Below is a small trained network, with its code and all its weights. Each question gives an input and a class and asks what happens when units are switched off, that is, made to give their printed mean instead of their output.

import numpy as np


def w(rows, s, z=0):
    codes = np.array(rows[::2]) - 128.0
    scale = np.full(codes.shape[1], s)
    scale[-1] = z or s
    return codes * scale


def norm(h):
    return h / np.sqrt((h * h).mean(-1, keepdims=True) + 1e-5)


def f(y):
    return np.maximum(y, 0)


def log_softmax(a):
    a = a - a.max(-1, keepdims=True)
    return a - np.log(np.exp(a).sum(-1, keepdims=True))


def net(x, mask):
    res = np.array(x, float).reshape(1, 4) / 4 @ E
    u = 0
    for l in range(2):
        y = f(norm(res) @ A[l][:, :-1].T + A[l][:, -1])
        res = res + np.where(mask[u : u + 8], y, B[l][:, -1]) @ B[l][:, :-1]
        u += 8
    return log_softmax(norm(res)[-1] @ U[:, :-1].T + U[:, -1])


A, B = {}, {}
E = w([
[125,4,252,166,163,104,214],'x0',
[100,159,193,14,114,29,131],'x1',
[88,85,223,30,43,250,105],'x2',
[66,247,216,205,198,175,185],'x3',
],0.0041)
A[0] = w([
[200,110,67,239,112,255,128,77],'0.n1',
[169,153,107,180,160,47,111,52],'0.n2',
[201,144,90,140,186,51,167,4],'0.n3',
[175,212,45,84,38,165,132,114],'0.n4',
[250,52,66,190,183,204,123,104],'0.n5',
[178,137,78,173,124,56,233,15],'0.n6',
[183,191,162,17,110,50,180,75],'0.n7',
[178,147,115,23,140,43,243,102],'0.n8',
],0.0073,0.0028)
B[0] = w([
[2,183,163,49,110,70,127,253],'0.n1',
[144,148,138,77,21,243,162,194],'0.n2',
[172,61,221,104,72,224,163,189],'0.n3',
[164,61,69,218,140,133,76,241],'0.n4',
[62,131,119,41,173,10,163,240],'0.n5',
[160,65,85,80,45,205,158,189],'0.n6',
[10,164,113,112,166,133,162,200],'0.n7',
[32,140,64,131,152,18,132,200],'0.n8',
],0.0068,0.0055)
A[1] = w([
[161,149,135,175,142,179,161,2],'1.n1',
[155,139,63,137,58,222,199,140],'1.n2',
[130,1,218,129,197,66,167,162],'1.n3',
[123,189,145,219,189,146,175,95],'1.n4',
[92,164,80,203,133,136,92,77],'1.n5',
[120,83,190,62,131,216,43,135],'1.n6',
[159,238,191,218,160,208,171,163],'1.n7',
[206,29,94,112,137,26,99,116],'1.n8',
],0.008,0.0036)
B[1] = w([
[122,152,104,186,81,65,210,134],'1.n1',
[101,57,210,104,74,222,78,208],'1.n2',
[180,149,82,176,161,166,22,254],'1.n3',
[147,204,72,139,88,131,112,170],'1.n4',
[102,93,65,143,176,170,107,182],'1.n5',
[125,117,125,101,2,156,185,217],'1.n6',
[152,210,45,129,52,157,134,211],'1.n7',
[198,177,58,198,59,131,147,210],'1.n8',
],0.0088,0.0053)
U = w([
[145,115,148,82,37,211,175,212],'0',
[32,185,84,71,176,67,152,188],'1',
[208,217,36,172,84,142,131,190],'2',
[164,150,60,204,159,209,2,144],'3',
[123,116,108,105,206,164,183,79],'4',
[235,118,203,197,212,58,210,3],'5',
],0.0082,0.0048)

Each question gives the input, the list of numbers given to net, and the class t.
The units are the neurons (one row each of A and B). Each row of codes is followed by its name. A weight is (code - 128) times the scale printed after its matrix; where a second scale follows, it is the last column's (A, B and U).
mask holds one flag per neuron, layer by layer. A switched-off neuron (its flag False) gives its mean, the last column of its row in B, instead of its output. The means were averaged over made-up inputs and are rounded, as every weight is.
A unit's drop is (log p(t) with every unit on - log p(t) with that unit switched off) / (log p(t) with every unit on - log p(t) with every unit switched off).
The circuit of an input: a set's keep is (log p(t) with only the set's units on - log p(t) with every unit switched off) / (log p(t) with every unit on - log p(t) with every unit switched off). Starting from the 12 units with the biggest drops (on a tie, the unit counted first), units are removed one at a time, each time the one whose removal leaves the highest keep (on an exact tie, the one counted first), for as long as the keep stays at least 0.8.
circuit, biggest first: the units of the circuit, biggest drop first
unit that matters most: the unit with the biggest drop
top k neurons: the k neurons with the biggest drops, biggest first
k most important neurons of layer l: the k neurons of layer l with the biggest drops, biggest first
input [2,-8,4,-5], class 1: circuit, biggest first -> 0.n1, 0.n5
input [-7,5,1,-3], class 3: 3 most important neurons of layer 1 -> 1.n5, 1.n6, 1.n7
input [2,3,4,7], class 2: top 2 neurons -> 0.n1, 1.n7
input [5,1,-2,1], class 3: circuit, biggest first -> 1.n3
input [-8,4,-8,1], class 0: 3 most important neurons of layer 0 -> 0.n2, 0.n3, 0.n6
input [-8,2,5,4], class 3: circuit, biggest first -> 0.n4, 0.n1
input [8,5,-2,-8], class 2: 2 most important neurons of layer 1 -> 1.n8, 1.n2
input [-6,7,6,-3], class 1: 2 most important neurons of layer 1 -> 1.n3, 1.n2
input [-8,7,-8,8], class 0: top 2 neurons -> 0.n2, 0.n3
input [0,4,6,7], class 2: circuit, biggest first -> 1.n7, 0.n1, 0.n5
input [-7,8,5,-2], class 1: top 2 neurons -> 0.n7, 1.n3
input [0,-7,5,-3], class 1: circuit, biggest first -> 0.n1, 0.n5
input [-8,0,-4,0], class 3: top 2 neurons -> 0.n4, 1.n6
input [7,-2,-8,1], class 0: unit that matters most -> 0.n6
input [5,-8,5,2], class 1: top 2 neurons -> 0.n1, 0.n5
input [6,0,2,-6], class 2: 2 most important neurons of layer 0 -> 0.n7, 0.n1
input [7,1,6,4], class 3: top 2 neurons -> 1.n3, 0.n2
input [8,2,7,-2], class 3: top 3 neurons -> 1.n3, 0.n2, 0.n1
input [-8,3,-1,-1], class 3: top 2 neurons -> 0.n4, 0.n5
input [7,2,1,-8], class 2: circuit, biggest first -> 1.n8
input [-4,6,2,0], class 1: top 2 neurons -> 0.n7, 1.n3
input [0,8,-8,-4], class 0: 4 most important neurons of layer 0 -> 0.n2, 0.n3, 0.n6, 0.n5
input [-7,2,-4,-2], class 3: top 2 neurons -> 0.n4, 1.n6
input [7,-5,3,-8], class 2: top 3 neurons -> 1.n8, 1.n2, 0.n7
input [8,6,4,-7], class 3: top 2 neurons -> 1.n3, 0.n1
input [8,5,-7,6], class 3: top 2 neurons -> 1.n3, 0.n1
